107	110	152	121	104	140	135	139
116	141	151	113	122	107	111	153
109	109	106	137	149	142	113	112
103	125	146	106	147	124	122	141
The entry in the top-left corner: 107
Find the entry just left of the largest entry.
A: 111
The smallest entry in the last row is 103
Find the 3rd largest entry.
A: 151
The last entry, reading row by row: 141
The largest entry in the first row: 152
Find the third-last entry, reading row by row.
A: 124
Find the entry just left of 151.
A: 141
Find the second entry in reading order.
A: 110
Find the entry just right of 104.
A: 140

Read these off the array that follows. Rows and columns are numbered from 1.
1) Read off the entry in row 3 and column 1.
2) Read off the bottom entry of the column that holds the largest entry.
3) Read off the entry in row 1 and column 2.
4) Read off the entry directly below the largest entry.
5) Read off the entry in the top-right corner.
6) Read off the entry in the bottom-right corner.
7) Read off the entry at row 2, column 2.
8) Read off the entry in the top-left corner.
[[132 132 126 123 133 137 136 132]
 [120 150 130 123 116 133 122 123]
 [128 130 134 128 126 120 124 125]
 [127 132 133 129 126 123 127 127]
 [120 138 130 128 125 132 124 127]
 [117 130 127 125 120 131 126 128]
 [130 134 118 121 116 136 122 121]
 [117 130 130 126 119 121 124 127]
 [122 132 131 119 124 136 129 130]
 [120 131 129 124 121 122 127 129]
 [132 127 125 132 130 128 118 121]]
1) 128
2) 127
3) 132
4) 130
5) 132
6) 121
7) 150
8) 132

[138 143 130 132 111 147 122 119 150 142 135 116]
What is the 1st entry from the left? 138
What is the second smallest entry? 116
The entry just right of the largest entry is 142
The 3rd entry is 130

Questions about the matrix below. Rows and columns are numbered from 1.
1) Read off the bottom-right entry.
2) Read off the bottom-left entry.
3) Read off the entry in row 2 and column 3.
4) Read off the entry in row 2 and column 2.
5) Read off the entry just right of 112.
6) Read off the entry at row 1, column 1.
7) Read off the top entry of the column that holds the largest entry.
8) Read off the entry in the top-right corner.
[[122 112 126 122 122 126 141 140 118 132 117 146 134 146]
 [118 123 131 139 146 133 140 153 139 127 136 125 143 124]]
1) 124
2) 118
3) 131
4) 123
5) 126
6) 122
7) 140
8) 146

Questions about the grid below.
1) Which number is the largest entry in the first column?
2) Which number is the top-right entry?
3) Which number is the first entry on the main diagonal?
4) Which number is the entry just right of 124?
5) Which number is the last entry, reading row by row?
6) Which number is the smallest entry in the first row?
7) Which number is the entry directly above 140?
8) Which number is the bottom-left entry?
[[132 128 126 133 104 121 121 101 122 117]
 [143 143 141 132 126 113 107 125 119 101]
 [119 122 123 130 128 136 142 129 132 140]
 [116 130 132 135 148 139 145 150 130 137]
 [138 135 136 120 150 124 122 153 136 128]]
1) 143
2) 117
3) 132
4) 122
5) 128
6) 101
7) 101
8) 138

[[125, 132, 124, 122, 115, 123, 124],
 [122, 132, 122, 122, 123, 141, 119],
 [121, 132, 118, 126, 110, 130, 116],
 [122, 132, 120, 113, 132, 133, 124],
 [122, 139, 130, 122, 131, 137, 129],
 [122, 132, 115, 116, 111, 130, 118],
 [122, 136, 115, 122, 121, 144, 124],
 [126, 129, 127, 130, 121, 128, 124],
 [128, 129, 132, 127, 124, 127, 125],
 [118, 142, 120, 115, 115, 134, 119],
 [126, 136, 120, 125, 105, 130, 124],
 [125, 132, 121, 131, 131, 132, 129],
 [122, 138, 117, 122, 118, 121, 125]]
Counting starts at 1.
The entry just left of the smallest entry -> 125
The bottom-right entry -> 125
The top-left entry -> 125
The entry in row 1 and column 2: 132
The entry in the top-right corner: 124
The centre entry: 122
Give the entry at row 3, column 3.
A: 118
The entry in row 3 and column 1 is 121
Give the entry just right of 134.
A: 119
The entry directly above the smallest entry: 115
The entry at row 2, column 1: 122
The entry just left of 133 -> 132
The entry just left of the centre entry: 115
The bottom-left entry: 122
The entry at row 1, column 3: 124
Give the entry directly below the centre entry.
A: 130
Give the entry just right of the centre entry.
A: 121
The entry in row 2 and column 2: 132
Give the entry directly above 141.
A: 123
The entry directly above the largest entry is 130
The bottom entry of the column that holds the largest entry: 121
Give the entry in row 2 and column 3.
A: 122

Read these off the row that follows.
1) Find the entry just right of the smallest entry.
2) Find the minimum.
3) Find the 5th entry from the end.
[111 148 125 132 135 149 139 127 119 133]
1) 148
2) 111
3) 149

Read these off the table that follows.
1) Read off the top-right entry.
2) Read off the entry directly below the smallest entry.
3) Read off the entry just right of the smallest entry.
4) Read off the third entry on the main diagonal.
5) Read off the fifth entry from the end, reading row by row.
6) Read off the first entry in reading order.
7) Read off the entry directly above 125.
8) Read off the second entry on the main diagonal.
[[124 124 128 128 128]
 [127 104 129 128 127]
 [129 135 128 128 128]
 [135 123 128 127 128]
 [108 125 128 128 128]
 [117 130 129 129 129]
 [131 122 129 128 129]]
1) 128
2) 135
3) 129
4) 128
5) 131
6) 124
7) 123
8) 104

X =
array([[141, 138, 134, 119, 122, 116, 118, 134, 119, 141, 132, 123, 131,
        135, 120, 124],
       [132, 130, 126, 126, 125, 133, 118, 126, 128, 132, 129, 128, 126,
        129, 131, 133],
       [136, 132, 128, 127, 123, 128, 118, 149, 118, 136, 140, 126, 127,
        123, 112, 135],
       [144, 136, 131, 118, 125, 121, 118, 132, 118, 144, 133, 124, 128,
        135, 124, 126],
       [138, 127, 124, 129, 126, 127, 118, 126, 131, 138, 126, 131, 126,
        124, 121, 123],
       [128, 132, 127, 122, 129, 131, 118, 127, 127, 128, 127, 125, 133,
        129, 129, 128],
       [128, 124, 131, 135, 129, 130, 118, 128, 133, 128, 129, 128, 129,
        127, 130, 128],
       [145, 136, 133, 121, 125, 117, 118, 136, 117, 145, 128, 123, 126,
        134, 123, 123],
       [132, 134, 125, 130, 124, 124, 118, 147, 116, 132, 139, 126, 129,
        121, 112, 133],
       [125, 126, 129, 127, 131, 126, 118, 127, 126, 125, 128, 126, 131,
        126, 125, 124],
       [131, 133, 127, 130, 124, 125, 118, 147, 117, 131, 139, 125, 128,
        120, 114, 134],
       [132, 131, 130, 129, 125, 128, 118, 149, 117, 132, 139, 125, 126,
        121, 115, 136],
       [131, 134, 125, 131, 123, 125, 118, 148, 115, 131, 139, 124, 128,
        123, 111, 134],
       [129, 134, 124, 127, 130, 132, 118, 125, 128, 129, 128, 127, 124,
        130, 128, 124],
       [140, 139, 134, 116, 122, 115, 118, 134, 118, 140, 129, 123, 130,
        133, 118, 124]])
The smallest entry -> 111
The entry just left of the smallest entry: 123
The entry just left of 148: 118

[[125 133 129 111 127 113 137 105]
 [100 130 124 120 128 128 136 144]
 [101 136 126 125 133 128 118 146]
 [143 106 109 137 123 127 142 125]
 [115 120 107 114 130 119 112 129]
 [126 126 134 142 114 114 138 150]
 [137 136 145 127 109 142 129 112]
 [114 131 121 141 115 110 143 126]
 [135 146 146 135 149 135 126 126]
 [129 131 137 104 130 126 137 104]
 [138 142 131 152 134 117 120 119]
 [135 119 115 112 129 123 130 103]
 [109 129 120 147 127 147 136 132]]
The third smallest entry: 103
The 2nd-last entry, reading row by row: 136
Give the first entry in reading order.
125
The first entry on the diagonal from the top-right corner: 105
The bottom-left entry -> 109
Give the entry directly below the smallest entry.
101
The second largest entry is 150
Give the smallest entry in the first column.
100
Give the entry in the bottom-right corner.
132
The last entry in the row that holds the smallest entry: 144
Give the maximum.
152
Give the entry just right of 145.
127
The 2nd entry on the diagonal from the top-right corner: 136
Give the 4th entry, reading row by row.
111
Give the fifth-last entry, reading row by row.
147
Give the third entry in reading order.
129
The entry directly above 149: 115
The fourth-last entry, reading row by row is 127
Give the second entry in reading order.
133
The entry directly below 118 is 142
Give the entry directly below 141.
135
Give the third largest entry.
149
The third entry on the main diagonal: 126
Give the 5th entry in reading order.
127

M =
[[135 132 119 154 113 133 138]
 [128 147 119 158 113 129 134]
 [135 132 119 154 110 133 138]]
Rows and columns are numbered from 1.
Find the entry just right of 147.
119
The entry in row 1 and column 3 -> 119
Find the bottom entry of the column that holds the largest entry.
154
Find the entry directly below 128.
135
Find the entry at row 1, column 1.
135
The entry directly above the largest entry: 154
Find the entry at row 3, column 3.
119
The entry in row 2 and column 1: 128

Questions about the row below.
1) Which number is the entry just right of 152?
2) Which number is the entry just right of 156?
[146 156 143 128 143 154 113 152 106 143 105 120]
1) 106
2) 143

W =
[[117 115 112 136 130 115 146 115 148 126 148]
 [143 152 133 135 151 147 126 143 116 143 115]
 [126 126 128 110 100 139 124 142 115 119 115]]
Counting starts at 1.
The entry at row 1, column 1: 117
The entry at row 3, column 1? 126
The entry just right of 117? 115
The entry directly below 146? 126
The entry directly above 135 is 136
The bottom-right entry? 115
The entry just left of the largest entry? 143
The entry at row 1, column 3 -> 112
The entry just right of 110? 100
